Here is a tiny trained network, its code and every weight. The questions are about switching its units off for an input and a class, where a switched-off unit gives its printed mean instead of its output.

import numpy as np


def w(rows, s, z=0):
    codes = np.array(rows[::2]) - 128.0
    scale = np.full(codes.shape[1], s)
    scale[-1] = z or s
    return codes * scale


def norm(h):
    return h / np.sqrt((h * h).mean(-1, keepdims=True) + 1e-5)


def f(y):
    return np.maximum(y, 0)


def log_softmax(a):
    a = a - a.max(-1, keepdims=True)
    return a - np.log(np.exp(a).sum(-1, keepdims=True))


def net(x, mask):
    res = np.array(x, float).reshape(1, 3) / 4 @ E
    u = 0
    for l in range(4):
        y = f(norm(res) @ A[l][:, :-1].T + A[l][:, -1])
        res = res + np.where(mask[u : u + 9], y, B[l][:, -1]) @ B[l][:, :-1]
        u += 9
    return log_softmax(norm(res)[-1] @ U[:, :-1].T + U[:, -1])


A, B = {}, {}
E = w([
[167,71,75,137,22,30,207,168,153,129,127,126],'x0',
[86,57,152,103,161,99,184,223,69,56,148,140],'x1',
[254,143,196,122,131,88,89,170,134,84,58,32],'x2',
],0.0067)
A[0] = w([
[85,142,145,143,98,63,48,90,156,110,46,100,167],'0.n1',
[132,112,72,165,91,93,143,57,96,82,122,154,55],'0.n2',
[107,95,128,205,122,174,158,85,160,164,213,157,133],'0.n3',
[156,190,148,169,152,138,88,181,92,113,114,67,81],'0.n4',
[107,153,181,66,174,164,166,180,79,103,145,110,4],'0.n5',
[28,68,94,120,110,176,136,199,93,43,168,219,196],'0.n6',
[254,139,128,96,175,129,176,170,87,90,56,143,190],'0.n7',
[108,88,89,124,186,115,157,169,32,37,123,122,150],'0.n8',
[120,93,143,107,131,82,216,117,141,72,115,136,31],'0.n9',
],0.0055,0.0017)
B[0] = w([
[40,116,151,150,83,109,156,236,123,86,178,71,163],'0.n1',
[142,109,151,92,142,24,103,165,78,130,86,206,161],'0.n2',
[181,176,135,86,202,140,135,191,127,85,183,162,192],'0.n3',
[103,115,195,187,189,1,106,55,124,203,156,127,175],'0.n4',
[111,172,132,91,187,168,79,132,126,81,178,80,176],'0.n5',
[82,187,111,193,127,150,135,46,93,194,110,40,255],'0.n6',
[161,159,86,69,91,154,152,181,250,133,140,102,198],'0.n7',
[150,62,206,93,187,187,194,88,138,107,142,131,215],'0.n8',
[122,86,81,194,168,114,136,149,125,165,74,231,175],'0.n9',
],0.0059,0.0081)
A[1] = w([
[39,85,51,186,142,128,55,83,107,168,175,181,186],'1.n1',
[184,1,173,98,25,147,134,165,165,50,5,58,18],'1.n2',
[187,163,155,127,206,200,52,127,166,152,174,135,124],'1.n3',
[125,133,159,83,134,169,162,171,160,136,201,100,220],'1.n4',
[121,170,183,122,156,206,63,119,194,96,180,133,74],'1.n5',
[173,161,100,127,85,68,150,187,120,158,156,252,64],'1.n6',
[80,149,177,141,156,208,106,148,157,97,190,177,79],'1.n7',
[114,49,135,196,140,153,167,60,19,180,82,137,52],'1.n8',
[223,102,181,117,204,131,48,185,159,183,121,90,10],'1.n9',
],0.0048,0.0012)
B[1] = w([
[212,121,150,117,86,156,103,145,118,139,112,104,254],'1.n1',
[167,141,128,169,127,194,162,137,81,58,62,179,220],'1.n2',
[62,74,162,112,161,54,201,186,103,144,71,130,248],'1.n3',
[204,91,177,8,112,180,136,83,105,192,54,167,212],'1.n4',
[131,72,114,135,186,168,111,98,129,111,131,91,233],'1.n5',
[85,139,128,138,127,94,190,2,83,197,105,70,224],'1.n6',
[218,133,115,94,68,218,38,155,141,102,120,145,217],'1.n7',
[67,73,80,119,36,119,138,167,216,52,248,81,219],'1.n8',
[86,113,135,131,171,148,74,119,162,138,223,142,223],'1.n9',
],0.006,0.0047)
A[2] = w([
[90,103,88,186,135,146,105,73,77,123,189,191,4],'2.n1',
[114,126,111,87,92,186,46,67,15,101,115,150,121],'2.n2',
[167,85,72,177,43,108,171,176,152,71,149,53,146],'2.n3',
[66,37,121,166,136,175,146,118,83,172,152,118,99],'2.n4',
[53,126,102,44,151,133,23,78,118,56,79,175,179],'2.n5',
[136,231,119,93,197,98,41,153,85,204,118,118,58],'2.n6',
[135,201,13,164,124,98,52,31,57,217,192,197,147],'2.n7',
[143,136,86,119,153,127,29,123,169,177,82,149,91],'2.n8',
[201,181,79,116,1,50,162,113,132,166,107,137,76],'2.n9',
],0.0048,0.0012)
B[2] = w([
[146,78,208,145,168,142,71,140,146,97,91,133,188],'2.n1',
[172,154,146,169,21,69,186,99,126,43,143,35,192],'2.n2',
[173,97,29,149,160,145,133,116,152,122,224,223,241],'2.n3',
[143,171,73,159,69,86,112,116,101,114,203,178,251],'2.n4',
[193,106,57,126,55,100,201,85,125,150,108,164,189],'2.n5',
[118,88,73,201,105,121,185,192,167,108,51,222,194],'2.n6',
[183,116,231,85,183,24,168,88,186,120,34,124,239],'2.n7',
[139,149,48,182,92,138,227,178,150,92,92,142,169],'2.n8',
[97,250,186,154,171,79,1,111,79,164,131,204,255],'2.n9',
],0.006,0.0043)
A[3] = w([
[92,133,191,73,122,165,128,122,100,121,190,52,148],'3.n1',
[77,127,145,37,123,74,135,84,106,143,142,204,161],'3.n2',
[105,113,158,203,116,139,128,50,217,141,129,45,40],'3.n3',
[142,251,41,159,76,73,81,151,165,123,148,180,141],'3.n4',
[182,219,91,231,67,124,105,80,127,130,81,203,218],'3.n5',
[3,178,182,246,122,180,126,124,69,104,120,14,222],'3.n6',
[159,77,106,149,61,130,254,129,145,63,111,146,85],'3.n7',
[69,92,153,133,40,72,147,151,126,182,169,150,7],'3.n8',
[123,141,215,153,183,43,45,178,216,156,95,107,91],'3.n9',
],0.0059,0.0011)
B[3] = w([
[118,176,102,100,106,26,19,111,75,57,100,47,192],'3.n1',
[72,120,125,145,126,174,131,81,142,142,84,65,181],'3.n2',
[124,67,56,182,122,131,147,173,65,129,107,195,172],'3.n3',
[85,119,178,100,76,169,70,58,116,101,193,129,209],'3.n4',
[147,105,182,65,152,159,130,212,142,114,163,92,254],'3.n5',
[154,207,95,158,1,76,128,143,165,147,45,148,189],'3.n6',
[164,169,87,124,184,214,141,127,131,188,121,177,225],'3.n7',
[111,91,82,134,245,71,188,155,199,79,111,54,166],'3.n8',
[65,122,90,153,88,128,131,124,90,160,115,135,235],'3.n9',
],0.0068,0.0069)
U = w([
[228,110,128,103,157,203,198,166,151,125,92,182,250],'0',
[51,79,76,226,98,92,111,197,153,190,71,130,104],'1',
[111,197,66,132,29,137,105,66,62,61,132,70,150],'2',
[111,64,188,62,217,100,72,155,134,72,118,47,57],'3',
[75,157,195,97,113,39,145,39,140,195,104,142,135],'4',
[144,146,190,109,49,125,23,155,143,116,250,176,45],'5',
[72,76,31,161,164,126,194,95,155,122,245,158,45],'6',
],0.013,0.0017)

Each question gives the input, the list of numbers given to net, and the class t.
The units are the neurons (one row each of A and B). Each row of codes is followed by its name. A weight is (code - 128) times the scale printed after its matrix; where a second scale follows, it is the last column's (A, B and U).
mask holds one flag per neuron, layer by layer. A switched-off neuron (its flag False) gives its mean, the last column of its row in B, instead of its output. The means were averaged over made-up inputs and are rounded, as every weight is.
A unit's drop is (log p(t) with every unit on - log p(t) with that unit switched off) / (log p(t) with every unit on - log p(t) with every unit switched off).
The circuit of an input: a set's keep is (log p(t) with only the set's units on - log p(t) with every unit switched off) / (log p(t) with every unit on - log p(t) with every unit switched off). Starting from the 12 units with the biggest drops (on a tie, the unit counted first), units are removed one at a time, each time the one whose removal leaves the highest keep (on an exact tie, the one counted first), for as long as the keep stays at least 0.8.
units of the circuit, in order: the units of the circuit, biggest drop first
most important unit: the unit with the biggest drop
top k neurons: the k neurons with the biggest drops, biggest first
top k neurons in layer l: the k neurons of layer l with the biggest drops, biggest first
drop when u is switched off: that unit's drop, to one decimal
input [-8,1,-3], class 2: units of the circuit, in order : (2.n2, 3.n6)
input [2,-7,-8], class 4: units of the circuit, in order : (2.n7)
input [8,-7,2], class 5: units of the circuit, in order : (2.n9, 3.n5)
input [3,0,8], class 5: top 2 neurons : (0.n8, 0.n4)
input [4,0,-3], class 4: units of the circuit, in order : (1.n6, 0.n2)
input [8,-6,0], class 4: top 3 neurons : (1.n6, 0.n2, 0.n7)
input [-3,-1,8], class 1: top 3 neurons : (0.n4, 0.n8, 3.n9)
input [-7,0,1], class 1: top 2 neurons in layer 2 : (2.n3, 2.n6)
input [1,5,7], class 0: top 3 neurons : (1.n2, 0.n7, 0.n6)
input [3,0,-6], class 4: top 3 neurons : (2.n7, 0.n3, 0.n8)
input [0,2,-8], class 2: top 2 neurons in layer 2 : (2.n3, 2.n6)
input [-7,0,6], class 1: top 2 neurons : (0.n4, 0.n8)
input [6,-2,8], class 5: top 2 neurons : (2.n9, 0.n8)
input [-4,8,-3], class 2: most important unit : 0.n6
input [-8,1,-1], class 2: top 3 neurons in layer 2 : (2.n2, 2.n3, 2.n7)
input [6,-8,-3], class 4: top 2 neurons : (1.n6, 2.n7)
input [-7,1,-2], class 2: top 3 neurons : (1.n5, 0.n7, 2.n3)
input [-3,-4,0], class 0: top 3 neurons : (0.n6, 1.n7, 2.n9)
input [-2,3,-1], class 2: drop when 0.n6 is switched off : 0.3
input [8,-5,2], class 5: most important unit : 2.n9
input [1,-4,2], class 5: drop when 0.n8 is switched off : 2.3
input [-2,0,1], class 1: drop when 0.n4 is switched off : 1.1
input [-1,-8,0], class 0: top 2 neurons in layer 2 : (2.n8, 2.n9)
input [7,-4,8], class 5: drop when 2.n9 is switched off : 0.3
